Below are the code and all the weights of a small trained network. Each question names an input and a target symbol and asks about switching units off, where a switched-off unit gives its printed mean instead of its output.

import numpy as np


def w(rows, s, z=0):
    codes = np.array(rows[::2]) - 128.0
    scale = np.full(codes.shape[1], s)
    scale[-1] = z or s
    return codes * scale


def f(y):
    return y / 2 * (1 + np.tanh(0.7978845608 * (y + 0.044715 * y**3)))


def softmax(a):
    e = np.exp(a - a.max(-1, keepdims=True))
    return e / e.sum(-1, keepdims=True)


def log_softmax(a):
    a = a - a.max(-1, keepdims=True)
    return a - np.log(np.exp(a).sum(-1, keepdims=True))


def net(x, mask):
    ids = ['αβγδεζηθλμξπτφψω'.index(c) for c in x.split()]
    T = len(ids)
    res = E[ids] + P[:T]
    r = res
    for j in range(2):
        rows = slice(4 * j, 4 * j + 4)
        q, k, v = (r @ M[0][rows].T for M in (Q, K, V))
        z = softmax(np.where(np.tri(T) > 0, q @ k.T / 4**0.5, -1e9)) @ v
        o = O[0][rows]
        res = res + np.where(mask[j], z, o[:, -1]) @ o[:, :-1]
    y = f(res @ A[0][:, :-1].T + A[0][:, -1])
    res = res + np.where(mask[2:14], y, B[0][:, -1]) @ B[0][:, :-1]
    return log_softmax(res[-1] @ U[:, :-1].T + U[:, -1])


Q, K, V, O, A, B = {}, {}, {}, {}, {}, {}
E = w([
[106,117,152,83,155,92,49],'α',
[133,46,138,143,76,93,79],'β',
[31,97,133,102,145,102,77],'γ',
[77,60,133,126,104,101,82],'δ',
[199,184,26,163,230,161,156],'ε',
[208,220,64,207,183,186,115],'ζ',
[138,172,18,187,226,192,174],'η',
[185,170,3,209,171,147,184],'θ',
[102,209,24,235,176,203,169],'λ',
[93,120,125,179,42,65,98],'μ',
[154,133,103,103,122,1,89],'ξ',
[86,75,114,66,169,59,88],'π',
[63,179,151,160,80,90,47],'τ',
[159,104,149,104,115,70,56],'φ',
[149,250,53,191,219,195,124],'ψ',
[201,105,34,190,188,192,172],'ω',
],0.011)
P = w([
[102,125,245,128,137,161,254],'0',
[136,111,65,146,144,171,142],'1',
[143,150,46,109,114,199,153],'2',
[129,159,134,83,104,205,214],'3',
[119,81,182,198,183,134,181],'4',
[138,84,67,192,175,148,122],'5',
[149,170,42,51,79,234,174],'6',
[125,172,156,52,86,223,239],'7',
[109,112,132,174,142,164,191],'8',
[109,136,54,185,159,169,122],'9',
],0.0081)
Q[0] = w([
[132,116,143,148,146,118,141],'h0',
[134,118,119,149,93,129,109],'h0',
[130,148,138,117,125,103,110],'h0',
[114,117,140,122,105,149,79],'h0',
[156,169,2,122,148,218,143],'h1',
[99,118,181,113,115,93,137],'h1',
[109,137,145,59,93,140,167],'h1',
[155,141,137,29,48,161,171],'h1',
],0.061)
K[0] = w([
[132,124,148,149,143,125,133],'h0',
[137,115,128,143,98,131,116],'h0',
[133,131,98,124,132,108,117],'h0',
[125,119,118,136,114,161,86],'h0',
[125,135,255,152,175,90,232],'h1',
[117,134,65,121,112,119,85],'h1',
[114,121,118,164,154,105,89],'h1',
[123,82,115,236,201,76,62],'h1',
],0.068)
V[0] = w([
[143,111,153,152,122,179,103],'h0',
[118,138,125,130,154,146,133],'h0',
[146,112,139,126,119,109,143],'h0',
[137,119,148,134,146,130,147],'h0',
[189,130,166,198,4,132,97],'h1',
[229,52,129,58,173,100,151],'h1',
[47,24,86,158,73,168,176],'h1',
[98,112,187,91,170,212,35],'h1',
],0.024)
O[0] = w([
[158,179,117,110,141,93,122,141],'h0',
[166,127,103,127,95,124,124,148],'h0',
[102,153,130,126,133,147,114,132],'h0',
[141,162,98,126,114,139,108,157],'h0',
[210,118,177,95,148,184,154,39],'h1',
[103,171,138,193,232,50,123,116],'h1',
[146,141,117,188,154,130,4,254],'h1',
[185,154,235,186,90,85,135,73],'h1',
],0.016,0.0099)
A[0] = w([
[209,176,108,190,172,159,238,104],'n0',
[167,145,108,182,164,178,255,42],'n1',
[119,94,190,88,63,54,98,58],'n2',
[111,151,130,131,173,79,166,183],'n3',
[189,171,105,196,200,194,180,3],'n4',
[125,96,147,80,187,178,121,47],'n5',
[122,118,165,85,76,11,156,153],'n6',
[166,172,89,169,181,185,224,199],'n7',
[104,81,192,77,190,97,129,65],'n8',
[70,106,171,69,90,13,62,61],'n9',
[85,107,118,86,96,30,134,108],'n10',
[181,152,115,183,168,205,172,98],'n11',
],0.015,0.011)
B[0] = w([
[12,224,37,115,108,119,150,196],'n0',
[128,162,200,113,158,252,47,185],'n1',
[192,147,22,97,232,46,138,162],'n2',
[135,45,155,101,224,201,105,252],'n3',
[122,48,177,16,45,111,140,234],'n4',
[156,191,115,170,92,124,155,172],'n5',
[84,33,157,123,68,112,70,186],'n6',
[201,76,146,219,66,25,212,251],'n7',
[82,187,99,171,60,74,132,142],'n8',
[157,91,90,177,76,191,219,246],'n9',
[136,254,180,69,131,88,135,236],'n10',
[128,177,95,93,239,145,99,216],'n11',
],0.016,0.014)
U = w([
[24,75,122,162,111,104,132,195],'α',
[122,84,31,168,135,103,195,49],'β',
[169,100,144,249,99,142,77,253],'γ',
[108,136,93,154,89,161,209,99],'δ',
[100,49,48,103,76,197,139,51],'ε',
[75,83,47,164,228,177,149,67],'ζ',
[113,97,90,86,105,81,165,101],'η',
[157,84,184,115,53,147,156,151],'θ',
[207,88,94,89,130,157,181,16],'λ',
[133,2,104,122,144,94,149,98],'μ',
[85,92,118,62,151,187,194,67],'ξ',
[61,164,39,141,167,87,109,125],'π',
[164,147,114,132,146,219,134,28],'τ',
[138,144,155,163,179,75,172,251],'φ',
[139,112,162,82,152,135,50,205],'ψ',
[152,37,140,151,113,216,224,37],'ω',
],0.0037,0.0048)

Each question gives the input, a string of symbols that net reads in full, and the target symbol t.
The units are the heads (4 rows each of Q, K, V and O) and the neurons (one row each of A and B). Each row of codes is followed by its name. A weight is (code - 128) times the scale printed after its matrix; where a second scale follows, it is the last column's (O, A, B and U).
mask holds one flag per unit, heads first, then neurons. A switched-off unit (its flag False) gives its mean, the last column of its rows in O or B, instead of its output. The means were averaged over made-up inputs and are rounded, as every weight is.
A unit's drop is (log p(t) with every unit on - log p(t) with that unit switched off) / (log p(t) with every unit on - log p(t) with every unit switched off).
The circuit of an input: a set's keep is (log p(t) with only the set's units on - log p(t) with every unit switched off) / (log p(t) with every unit on - log p(t) with every unit switched off). Starting from the 12 units with the biggest drops (on a tie, the unit counted first), units are removed one at a time, each time the one whose removal leaves the highest keep (on an exact tie, the one counted first), for as long as the keep stays at least 0.8.
units of the circuit, in order: the units of the circuit, biggest drop first
unit that matters most: the unit with the biggest drop
k most important neurons: the k neurons with the biggest drops, biggest first
drop when u is switched off: that unit's drop, to one decimal
input α δ α δ η δ ω, target α: units of the circuit, in order	h1, n0, n6
input γ λ ε, target γ: units of the circuit, in order	h1
input λ η β δ δ, target ψ: units of the circuit, in order	h1, n7
input π ω θ ψ ε ε τ β, target ξ: 3 most important neurons	n10, n3, n9
input δ δ λ ω η θ, target ψ: units of the circuit, in order	h1, n7, n9
input ω θ δ π γ ω ξ, target β: 2 most important neurons	n2, n9
input ε ω δ ω λ ω θ, target φ: units of the circuit, in order	h1, n10, n7
input γ δ ω ζ δ ω ε ξ φ, target ξ: units of the circuit, in order	h1, n10, n3, n9
input ζ ε π δ η α α, target δ: units of the circuit, in order	n9, h1, n10
input δ φ ε ω ω α δ φ, target μ: units of the circuit, in order	n6, h1, n2
input δ δ η η δ δ ω ξ π, target ζ: units of the circuit, in order	h1, n3
input μ ε λ ω α η ε, target λ: units of the circuit, in order	h1, n11, n7
input ξ δ π λ γ δ δ, target β: units of the circuit, in order	n2, h1, n9
input ξ λ δ λ ψ, target ω: 3 most important neurons	n7, n1, n3
input ω μ δ δ, target τ: units of the circuit, in order	h1, n5, n7
input α φ φ η α δ, target δ: unit that matters most	n9
input λ λ δ θ ε τ α φ, target λ: units of the circuit, in order	h1, n2
input ξ λ ζ τ μ π φ ω α, target α: 3 most important neurons	n0, n6, n8
input ω λ λ ω, target μ: 3 most important neurons	n4, n7, n10
input ω λ δ δ φ λ ε β ψ, target μ: 2 most important neurons	n4, n7
input δ α β η α α ω ξ, target μ: 2 most important neurons	n6, n2
input α β θ δ, target ψ: 2 most important neurons	n7, n9
input α δ λ φ δ φ α ω λ, target α: 2 most important neurons	n0, n6
input α φ δ, target μ: most important neuron	n6
input λ θ ω ζ, target ε: drop when n10 is switched off	0.1
input λ δ λ, target ε: drop when h1 is switched off	1.4
input β ω δ ξ ω λ φ γ, target ε: drop when h1 is switched off	0.9
